Moves between nodes:
* | γ τ π δ κ ω
rq | hq th bh rf lb hf
fj | rh rf hf pb rn none
bh | ht fz rf rq ng pb
nl | jl cq bf fh hq md
tl | dm lz dg hr cq jl
hj | pj none bb lz zt dg
nf | ng dg dc jl bf mn
fb | ff dj dm mr hr gf
lq | br none gj td mp pm
ng | bh mr gf lb nf gz
zt | hj none br zg td dh
dc | gf hr jl nf fh rd
md | bd nl gb rj tg none
hr | fb bb tl dg rr dc
gz | pb ng rn gh mn none
pj | jh none dj pf hj mr
dj | mp none pf pj bb fb
lc | fh pm hq ht rf rh
fh | dc rr nl bf lc rj
dg | mr hj hr tl dh nf
tg | md hq pn rh hf none
bb | dj none lz hj br hr
bf | nf dh fh nl ht gb
mr | fz pj fb dm dg ng
pn | gb ht rh tg pb none
pb | pn bh fj hf gz none
jl | lb tl nf dc nl bd
lm | dh td pm qz fz ht
td | zt none lq gj jh lm
gf | rf fb lb ng dc rn
dm | th pf mr fb tl lb
rj | rd fh md gb rh none
rn | fj gf gh gz rd none
mn | gz nf rd bd gb none
rh | rj lc tg pn fj none
gh | hf lb gz rn bd none
rd | rn dc bd mn rj none
rr | hr br cq dh pm fh
fz | lm jh ff th mr bh
gj | zg none td lq bn qz
qz | cq gj lm pm th hq
ht | bf lm lc hq bh pn
zg | lz none zt br gj cq
br | bb none zg zt lq rr
lb | rq dm ng gf jl gh
hq | nl qz ht lc rq tg
cq | tl zg dh rr qz nl
gb | mn bf rj md pn none
dh | dg zt rr cq lm bf
mp | lq none bn jh dj ff
pm | rr lq qz lm ff lc
jh | td none mp bn pj fz
th | qz bn fz ff dm rq
ff | pm mp th fz fb rf
lz | pf none hj bb zg tl
bn | gj none jh mp pf th
hf | tg rq pb fj gh none
bd | gh jl mn rd md none
pf | bn none pj dj lz dm
rf | lc ff rq bh gf fj

In the rows, zero is written as 528.

The rows follow the links: the fewer symbols apart two nodes are, the more alike their rows tend to be.

Rows of some nodes; one shown again gets a slightly different row:
mr
374 530 368 429 438 247 663 701 522 568 452 720 339 685 843 355 888 516 334 442 548 703 630 485 718 553 632 581 602 386 436 497 415 526 664 327 619 414 451 831 471 605 368 354 597 365 655 705
dm
712 386 460 423 675 468 619 816 454 625 445 631 653 611 742 299 817 372 544 592 550 654 640 625 813 553 575 232 746 624 636 325 728 752 509 388 452 471 476 635 486 530 583 496 602 634 562 804
qz
663 674 799 686 594 549 668 614 691 777 597 351 683 499 502 314 457 435 831 566 576 591 599 560 572 687 409 518 507 800 677 583 775 789 354 668 643 647 514 467 589 457 833 719 718 568 497 489
gz
570 406 436 339 437 357 575 448 417 582 460 600 387 330 364 567 878 456 369 714 591 475 327 419 389 542 656 463 659 431 567 415 252 305 729 413 543 318 440 779 493 581 482 341 596 187 662 766
dj
486 369 322 443 465 428 632 700 467 489 492 820 465 803 867 367 577 720 488 465 479 632 657 576 857 516 397 507 622 460 423 614 704 775 525 398 585 458 640 478 365 583 457 395 325 793 749 447
lb
784 316 421 339 695 465 630 675 403 652 391 586 625 359 573 410 831 333 512 780 564 518 466 644 652 573 635 139 818 627 667 212 585 593 575 474 474 344 468 629 460 550 608 495 639 501 570 766
jl
637 365 621 391 734 832 396 473 343 556 546 502 598 447 467 578 630 293 601 634 609 461 781 669 466 356 639 207 526 683 784 433 457 367 291 523 234 484 452 602 569 388 577 566 427 520 355 776
fb
544 255 266 372 434 438 637 536 382 509 474 878 394 675 758 467 597 754 423 506 522 504 581 534 789 514 425 443 750 425 379 570 635 671 667 467 578 371 654 412 326 645 432 337 259 715 749 447
pb
562 550 521 530 362 362 452 459 612 419 486 436 515 326 144 659 650 635 475 690 487 309 219 421 471 700 595 633 459 433 380 376 332 284 631 485 691 535 381 670 545 566 465 420 779 190 555 668
hj
278 627 573 589 497 549 500 596 590 380 594 586 418 899 866 356 552 444 424 315 542 726 914 512 731 363 529 649 361 440 525 671 432 454 388 357 342 599 503 720 555 376 276 488 446 548 470 625
ht
494 761 724 610 317 397 631 373 711 642 637 366 433 491 331 440 522 563 634 530 561 519 409 298 274 649 524 846 407 599 495 660 373 409 513 662 756 581 545 681 617 581 657 512 795 168 638 471
bd
689 366 593 377 712 828 415 333 344 582 512 504 606 274 310 659 634 289 576 691 623 359 629 583 352 393 671 200 548 669 776 389 413 248 458 488 268 475 468 595 577 441 593 539 493 472 396 748
hr
438 339 506 449 563 769 433 425 366 374 676 796 443 780 698 626 336 692 451 443 527 415 820 625 611 326 459 452 452 451 531 790 488 454 396 517 328 549 618 395 471 438 418 427 105 735 517 491
hf
782 441 529 508 553 488 395 524 495 534 382 413 768 145 124 679 573 478 597 774 548 315 258 622 518 707 604 329 557 546 563 162 625 418 565 536 601 613 416 505 523 522 577 633 788 430 425 761
dh
212 823 508 636 548 476 555 607 603 545 565 287 432 668 709 521 451 363 389 241 527 866 536 455 244 382 586 796 379 438 491 621 315 471 600 570 386 592 518 645 628 616 339 636 560 453 456 313
md
670 530 577 463 763 721 541 435 419 645 486 277 661 216 266 700 504 263 554 627 573 512 371 578 124 466 709 349 567 632 765 370 423 429 595 677 294 437 523 463 648 585 641 710 579 507 404 444
dg
248 564 551 577 501 584 486 557 510 415 626 552 341 791 752 500 652 508 388 361 567 626 908 507 562 355 589 631 330 403 553 696 271 303 395 393 368 527 438 847 633 400 275 446 423 407 444 689
gf
690 209 244 291 471 487 552 426 299 529 468 877 426 475 562 622 674 735 431 653 500 322 397 537 580 580 514 377 806 466 446 525 512 549 717 436 587 330 600 381 349 663 508 249 327 593 763 532

Each walk starts at a row. The symbols on each line, taken left to right, move it on to the next node.
Answer with the node's row; about right is enough.
519 496 649 494 750 751 457 663 479 499 586 495 662 623 751 449 530 345 567 531 604 551 896 700 645 386 581 238 492 635 749 479 589 534 257 465 266 560 486 637 573 362 555 582 446 686 348 755
κ π τ ω τ: 225 814 575 714 552 458 600 678 650 531 541 380 479 820 815 452 425 436 424 228 473 938 642 484 453 365 535 796 349 468 482 682 461 641 556 517 405 595 527 634 630 548 306 619 530 606 472 294
κ π δ ω: 378 840 734 684 312 354 719 513 802 678 640 371 433 681 539 283 495 555 596 389 451 650 560 390 479 611 448 870 395 572 469 722 433 570 452 591 786 630 554 694 651 492 590 560 745 308 578 449
655 494 570 504 333 563 623 219 587 629 676 551 460 432 300 591 289 776 671 573 537 258 407 435 367 631 321 651 543 645 482 814 571 613 526 721 766 542 705 255 492 573 771 473 482 532 681 286
κ π δ ω: 716 333 425 493 411 474 410 302 436 406 468 594 576 259 163 769 490 772 487 740 516 240 129 506 487 690 523 491 590 444 396 409 535 357 718 615 674 550 493 308 439 638 569 426 548 477 608 556
δ κ δ δ: 716 204 289 321 473 536 532 381 303 535 511 797 406 312 366 673 680 672 422 725 566 254 328 500 430 557 571 364 735 454 487 471 439 440 728 459 526 296 628 417 408 652 563 332 379 478 657 517
608 468 474 467 675 353 626 841 528 570 416 608 649 726 914 307 685 484 541 520 560 746 707 651 854 532 467 335 700 569 610 370 771 793 474 406 563 460 533 603 483 476 512 531 575 713 554 697
κ γ π: 338 586 379 564 471 304 655 798 588 506 449 616 392 823 901 280 732 572 427 412 481 812 640 491 806 499 539 627 593 399 418 523 560 650 612 376 619 505 503 745 448 541 292 362 574 547 601 583
π κ π: 464 535 665 569 661 703 487 755 529 498 602 576 575 747 856 379 538 445 588 412 510 654 944 677 776 381 479 348 467 617 643 547 652 636 263 422 316 614 445 638 536 348 483 629 406 774 397 697
389 644 493 603 558 589 548 601 585 473 583 544 486 808 838 582 236 584 500 300 461 749 628 566 501 316 428 686 478 475 419 769 623 745 536 617 429 546 682 282 519 527 456 621 258 888 502 149
π κ π δ: 565 737 757 672 537 570 709 709 728 670 598 414 660 663 695 288 437 458 719 471 517 695 702 577 716 634 387 548 523 677 580 593 809 906 314 586 631 633 561 498 550 463 737 725 704 666 469 458
γ δ κ δ: 341 813 702 678 375 403 726 595 803 605 588 486 428 817 761 257 469 558 651 353 524 759 655 420 601 605 384 853 394 549 424 739 621 695 468 559 706 654 549 623 595 525 518 572 681 453 543 419
534 638 652 680 848 644 570 689 555 638 488 294 727 537 707 525 412 258 591 409 569 777 576 687 331 355 595 418 547 663 664 427 660 697 477 612 299 557 525 403 654 444 576 840 525 755 364 368
γ κ δ τ ω: 440 577 466 593 567 618 571 449 471 483 576 586 498 663 680 700 189 588 510 358 496 653 488 566 305 297 446 669 496 491 391 735 596 674 624 683 378 492 638 213 506 597 429 617 231 867 523 50
ω ω δ τ π: 512 488 445 532 604 685 468 320 458 513 574 570 548 445 444 843 277 572 456 455 521 487 405 498 150 364 526 655 525 510 482 646 446 501 682 730 387 390 666 243 536 642 512 568 267 747 515 105
460 619 610 643 387 520 625 485 685 553 622 608 546 750 737 350 267 754 663 423 482 566 632 502 636 598 298 691 428 587 428 834 742 827 423 643 703 612 681 299 487 537 648 535 483 766 623 220
γ δ π π: 475 684 574 596 788 602 580 762 587 571 498 399 696 705 861 465 424 323 622 345 529 851 671 659 509 361 484 445 473 652 582 485 733 761 417 571 346 595 540 408 599 432 519 805 528 834 326 381
ω κ κ ω γ: 813 615 795 497 586 612 679 449 627 793 591 300 670 301 324 438 448 367 774 741 573 438 456 509 366 676 489 420 531 786 762 478 663 634 424 684 671 523 528 511 577 478 907 701 782 468 482 500
327 714 547 768 374 276 526 756 763 391 472 491 591 751 719 385 577 692 516 394 469 694 544 505 908 625 439 736 394 433 296 491 672 607 516 392 727 723 422 635 518 530 390 506 686 573 559 619
γ π κ: 455 474 468 643 431 389 456 685 680 338 477 655 595 696 680 502 350 813 524 440 435 493 506 560 961 644 374 610 492 412 310 543 833 735 470 430 718 693 531 326 373 543 447 492 451 813 578 451
κ π κ δ: 414 464 480 559 571 704 471 516 507 343 635 759 463 850 835 499 381 680 528 371 469 577 852 608 736 351 443 480 487 508 467 769 642 605 342 500 438 589 627 417 457 464 399 494 217 827 528 495
471 479 331 389 430 308 584 605 456 547 434 662 333 509 566 466 890 473 325 555 533 594 500 402 510 557 639 544 658 408 492 380 308 350 736 325 583 346 436 814 510 597 388 292 641 221 658 696
γ κ γ ω γ: 581 656 665 526 376 479 620 285 607 682 606 404 461 271 182 554 572 480 575 606 556 384 361 370 201 654 546 745 454 554 555 609 243 359 592 580 715 476 503 677 620 579 704 478 744 101 552 552
π γ π κ: 831 560 734 448 547 625 595 383 552 723 591 339 649 236 168 556 550 376 718 732 564 316 372 494 249 677 536 438 574 783 728 442 544 481 517 677 593 506 519 544 640 543 858 599 745 330 473 574
604 600 620 550 798 725 527 578 465 722 464 298 695 335 476 659 427 198 629 543 581 661 446 595 182 394 678 362 511 650 716 363 538 580 530 685 248 438 545 465 673 526 606 785 552 644 294 387
κ π κ δ: 755 472 567 585 578 464 403 678 578 513 377 404 769 242 303 579 550 485 617 731 511 373 288 645 746 735 598 303 612 574 579 176 708 565 503 469 649 660 397 469 496 520 597 640 768 545 431 802
π γ π κ: 619 344 410 564 373 431 379 422 550 360 468 699 583 368 246 729 452 841 523 627 464 243 180 545 700 698 429 521 584 421 319 434 630 489 647 541 737 632 566 259 386 617 514 452 501 616 620 554
327 704 558 727 349 232 449 708 747 367 469 456 537 605 517 431 581 720 471 442 469 597 421 495 815 679 534 763 412 348 331 410 518 440 545 460 769 738 414 724 481 551 280 503 769 371 536 699
ω δ π κ γ: 453 656 564 633 309 272 435 534 682 400 423 411 494 452 304 591 637 654 406 563 504 479 260 464 618 715 570 754 497 339 368 340 393 335 655 446 785 654 381 683 550 584 416 446 835 236 534 717
γ τ ω τ π: 598 613 614 623 353 552 676 396 656 564 684 584 535 674 554 474 262 795 697 504 501 415 530 445 522 600 309 672 528 618 355 839 741 737 469 698 739 567 724 246 474 580 771 518 505 659 637 235
